x =
[101 40 101 72 60]
[106 45 120 83 80]
[100 42 115 75 72]
[123 107 105 105 107]
[110 42 126 82 85]
[106 43 122 83 88]
[116 110 95 110 106]
[90 77 112 99 111]
[104 38 109 76 69]
[122 108 101 104 108]
[90 92 113 101 113]
[122 111 104 108 102]
[126 103 105 102 107]
x[0,-5]: 101
x[-9]: [110, 42, 126, 82, 85]
x[-1,-2]: 102
x[:, -4]: [40, 45, 42, 107, 42, 43, 110, 77, 38, 108, 92, 111, 103]
x[-5]: [104, 38, 109, 76, 69]
x[-12,1]: 45
x[:, 4]: [60, 80, 72, 107, 85, 88, 106, 111, 69, 108, 113, 102, 107]
x[1,2]: 120
x[-4,4]: 108
x[3,-2]: 105
x[-6,0]: 90
x[-4,3]: 104
x[6,-4]: 110
x[5,4]: 88
x[-1]: [126, 103, 105, 102, 107]
x[-1,-1]: 107
x[-13,2]: 101
x[0,-1]: 60
x[4,2]: 126
x[-2,3]: 108
x[:, -2]: [72, 83, 75, 105, 82, 83, 110, 99, 76, 104, 101, 108, 102]
x[-1,1]: 103

m =
120  102   98   99   99   90
122  100   99   99   99   89
 65   96  102  102  104  140
 95   96  103  103  102  123
 78  103   98  101  100   93
 83   96  103  103  103  127
151   98  100  101  104  159
m[0, -6] -> 120
m[:, 1] -> [102, 100, 96, 96, 103, 96, 98]
m[0, 2] -> 98
m[-6, -2] -> 99
m[6, -3] -> 101
m[-3, -6] -> 78
m[:, -2] -> [99, 99, 104, 102, 100, 103, 104]
m[-2, 2] -> 103
m[-2, -3] -> 103
m[-4] -> [95, 96, 103, 103, 102, 123]
m[:, -4] -> [98, 99, 102, 103, 98, 103, 100]
m[:, 3] -> [99, 99, 102, 103, 101, 103, 101]
m[-4, -3] -> 103

a =
[106 91 120 112 98 86 107 107 61 108 111 93 110 122]
[109 79 83 101 84 50 110 87 97 53 92 90 105 97]
[112 126 64 140 86 104 108 79 108 102 112 77 120 31]
Rows and columns are counted from 0.
(0, 0) = 106
(2, 12) = 120
(2, 0) = 112
(1, 4) = 84
(2, 2) = 64
(1, 5) = 50
(0, 1) = 91
(2, 4) = 86
(0, 4) = 98
(2, 8) = 108
(2, 1) = 126
(2, 7) = 79
(1, 6) = 110
(2, 13) = 31

data =
array([ 48,  77, 129, 166, 156, 136, 142,  61, 113, 155, 154, 160, 133,
       166])
data[-14] -> 48
data[-5] -> 155
data[10] -> 154
data[4] -> 156
data[-11] -> 166
data[-7] -> 61

arr =
[107 163 112 118 112 96 110 87 84]
[115 89 117 121 92 81 106 115 96]
[67 141 96 102 119 110 102 86 97]
[109 62 77 76 91 104 96 99 118]
[105 88 105 133 94 126 104 118 110]
[99 110 115 125 71 58 97 93 148]
[103 151 121 65 108 70 101 114 131]
[126 120 140 116 113 91 109 102 91]
[99 94 83 95 95 117 82 112 81]
[96 102 131 95 96 123 109 90 117]
[96 61 149 81 119 90 102 109 115]
[91 133 107 88 85 83 106 104 83]
[89 122 95 159 68 132 95 99 96]
[94 85 79 93 105 119 99 91 113]
Rows and columns are counted from 0.
(0, 0): 107
(3, 4): 91
(9, 2): 131
(11, 7): 104
(3, 6): 96
(7, 7): 102
(9, 6): 109
(10, 0): 96
(0, 7): 87
(4, 1): 88
(3, 1): 62
(0, 2): 112
(1, 0): 115
(13, 5): 119
(12, 3): 159
(2, 0): 67
(10, 8): 115
(12, 2): 95
(0, 1): 163
(2, 6): 102
(12, 5): 132
(13, 8): 113
(11, 8): 83
(6, 1): 151
(10, 2): 149
(7, 5): 91
(6, 0): 103
(9, 3): 95
(11, 1): 133
(4, 6): 104
(5, 3): 125
(4, 8): 110
(10, 5): 90
(7, 3): 116
(0, 8): 84
(11, 0): 91
(3, 3): 76
